Below is a small trained network, with its code and all its weights. Each question gives an input and a class and asks what happens when units are switched off, that is, made to give their printed mean instead of their output.

import numpy as np


def w(rows, s, z=0):
    codes = np.array(rows[::2]) - 128.0
    scale = np.full(codes.shape[1], s)
    scale[-1] = z or s
    return codes * scale


def f(y):
    return np.maximum(y, 0)


def log_softmax(a):
    a = a - a.max(-1, keepdims=True)
    return a - np.log(np.exp(a).sum(-1, keepdims=True))


def net(x, mask):
    res = np.array(x, float).reshape(1, 7) / 4 @ E
    y = f(res @ A[0][:, :-1].T + A[0][:, -1])
    res = res + np.where(mask, y, B[0][:, -1]) @ B[0][:, :-1]
    return log_softmax(res[-1] @ U[:, :-1].T + U[:, -1])


A, B = {}, {}
E = w([
[155,108,144,115,116,181,106,125,185,165,193,154],'x0',
[66,52,133,137,102,42,82,170,154,141,64,147],'x1',
[113,144,43,123,132,96,156,118,105,152,114,165],'x2',
[198,179,142,108,170,79,136,61,188,71,103,86],'x3',
[199,103,93,138,141,131,183,161,146,164,133,165],'x4',
[146,148,154,67,63,101,118,38,86,163,131,152],'x5',
[146,85,151,245,134,62,206,121,174,151,195,84],'x6',
],0.013)
A[0] = w([
[255,138,149,131,90,228,122,86,201,167,205,159,141],'n1',
[232,146,132,145,90,212,143,148,143,220,154,160,85],'n2',
[158,107,226,169,131,78,163,107,63,128,173,82,155],'n3',
[50,110,61,181,180,96,148,221,180,147,105,196,125],'n4',
[65,103,222,135,179,179,44,207,192,18,80,147,82],'n5',
[52,74,94,107,19,197,128,138,73,209,104,222,90],'n6',
[94,171,160,213,147,148,155,99,126,126,226,117,83],'n7',
[77,71,131,49,99,119,117,127,110,95,114,146,179],'n8',
[129,85,138,133,125,248,123,110,138,150,140,147,1],'n9',
[101,227,65,134,181,157,164,138,66,120,40,191,84],'n10',
[135,142,229,64,93,28,175,54,167,126,112,132,138],'n11',
[189,236,99,172,154,222,107,51,196,207,199,179,140],'n12',
[137,140,182,238,97,127,162,136,78,120,244,135,143],'n13',
[71,129,41,60,121,109,165,159,40,146,116,154,191],'n14',
[151,125,40,189,89,158,153,163,163,191,138,101,118],'n15',
[117,161,187,163,174,166,115,127,98,104,143,67,183],'n16',
[50,16,27,194,191,109,103,174,151,233,130,220,168],'n17',
[142,84,142,47,137,126,101,242,86,12,60,99,181],'n18',
[21,78,84,57,33,111,148,190,29,93,117,158,126],'n19',
[220,117,152,96,63,57,123,62,153,113,62,121,116],'n20',
[91,105,170,83,187,163,113,190,202,50,105,117,31],'n21',
[222,122,146,138,109,213,155,141,142,169,204,218,171],'n22',
[194,68,195,58,125,62,168,108,106,145,99,116,110],'n23',
[139,235,160,66,154,73,128,125,151,21,83,90,212],'n24',
],0.0087,0.0071)
B[0] = w([
[111,216,159,146,135,190,88,162,185,140,236,190,220],'n1',
[194,131,185,81,157,121,180,215,147,92,172,156,180],'n2',
[66,127,183,103,134,72,177,142,156,64,101,112,195],'n3',
[150,90,89,146,114,74,176,199,167,94,76,124,204],'n4',
[186,82,158,149,188,161,44,165,130,147,52,55,199],'n5',
[34,110,165,99,16,159,51,137,73,213,109,194,216],'n6',
[107,60,136,66,76,116,192,191,118,56,171,42,180],'n7',
[77,94,158,163,110,101,54,136,119,144,101,151,189],'n8',
[129,127,167,187,125,140,93,104,119,203,96,165,152],'n9',
[167,177,109,108,170,66,169,138,36,81,128,82,196],'n10',
[155,122,153,114,68,82,91,25,202,86,122,189,214],'n11',
[158,162,87,53,126,198,141,124,180,159,231,111,215],'n12',
[50,93,191,87,116,137,228,164,99,95,185,33,199],'n13',
[149,151,82,156,138,148,95,65,34,174,125,161,212],'n14',
[157,97,112,112,88,138,168,182,147,95,187,96,172],'n15',
[105,115,134,184,130,139,171,124,128,137,130,66,190],'n16',
[175,134,90,168,46,55,131,255,141,145,80,155,232],'n17',
[117,167,114,208,167,164,48,82,118,174,60,180,210],'n18',
[70,107,143,77,125,128,137,165,29,98,89,172,219],'n19',
[110,148,142,113,119,52,107,73,182,124,129,176,206],'n20',
[124,111,126,186,151,169,95,116,152,168,139,130,168],'n21',
[128,194,154,130,162,193,134,153,80,107,159,224,203],'n22',
[139,179,172,203,121,96,107,83,150,139,95,215,177],'n23',
[138,126,80,131,173,154,131,22,164,139,88,90,253],'n24',
],0.0091,0.019)
U = w([
[201,107,216,87,91,49,96,1,217,82,114,155,252],'0',
[85,51,151,65,60,145,45,140,1,184,103,192,65],'1',
[118,168,119,58,83,211,82,58,184,119,226,99,30],'2',
[163,217,11,73,208,112,166,52,42,79,70,86,135],'3',
[139,66,179,155,232,194,5,137,184,93,49,65,78],'4',
[56,84,255,186,90,132,188,116,123,74,177,15,32],'5',
[180,189,213,145,145,242,156,194,156,152,234,184,151],'6',
[157,48,27,181,87,69,153,248,194,153,105,166,204],'7',
],0.0085,0.0036)

Each question gives the input, the list of numbers given to net, and the class t.
The units are the neurons (one row each of A and B). Each row of codes is followed by its name. A weight is (code - 128) times the scale printed after its matrix; where a second scale follows, it is the last column's (A, B and U).
mask holds one flag per neuron, in row order. A switched-off neuron (its flag False) gives its mean, the last column of its row in B, instead of its output. The means were averaged over made-up inputs and are rounded, as every weight is.
A unit's drop is (log p(t) with every unit on - log p(t) with that unit switched off) / (log p(t) with every unit on - log p(t) with every unit switched off).
The circuit of an input: a set's keep is (log p(t) with only the set's units on - log p(t) with every unit switched off) / (log p(t) with every unit on - log p(t) with every unit switched off). Starting from the 12 units with the biggest drops (on a tie, the unit counted first), units are removed one at a time, each time the one whose removal leaves the highest keep (on an exact tie, the one counted first), for as long as the keep stays at least 0.8.
circuit, biggest first: the units of the circuit, biggest drop first
most important unit: the unit with the biggest drop
top k neurons: the k neurons with the biggest drops, biggest first
drop of u: that unit's drop, to one decimal
input [0,-4,-8,-7,3,-7,5], class 5: top 2 neurons	n13, n7
input [6,0,1,0,8,-6,8], class 6: most important unit	n22
input [-5,4,-1,-3,2,8,8], class 0: top 2 neurons	n11, n23
input [3,-6,7,-5,-6,-4,4], class 5: top 2 neurons	n13, n7
input [-1,0,-1,-5,-1,-8,-3], class 7: top 2 neurons	n17, n4
input [2,8,3,5,-1,-7,-3], class 4: top 2 neurons	n5, n18
input [7,6,-2,8,-2,-4,2], class 4: top 2 neurons	n5, n21
input [-3,6,-4,4,-6,5,-7], class 0: top 2 neurons	n11, n20
input [0,-1,1,8,-1,-4,-2], class 4: top 2 neurons	n14, n21
input [-1,-4,-1,-6,3,4,8], class 5: top 3 neurons	n13, n7, n3
input [4,-1,7,3,8,-4,8], class 6: top 3 neurons	n22, n1, n12
input [1,2,1,-7,-1,-5,0], class 7: top 2 neurons	n17, n4
input [-4,-6,0,7,-2,-2,3], class 5: top 2 neurons	n16, n7
input [-5,-3,4,-3,1,-7,-7], class 3: circuit, biggest first	n10
input [-6,6,0,0,-3,-4,-1], class 4: drop of n18	0.2
input [3,1,-6,-5,-7,3,2], class 5: drop of n13	0.2
input [-6,-5,-6,8,8,-7,0], class 4: drop of n24	1.2
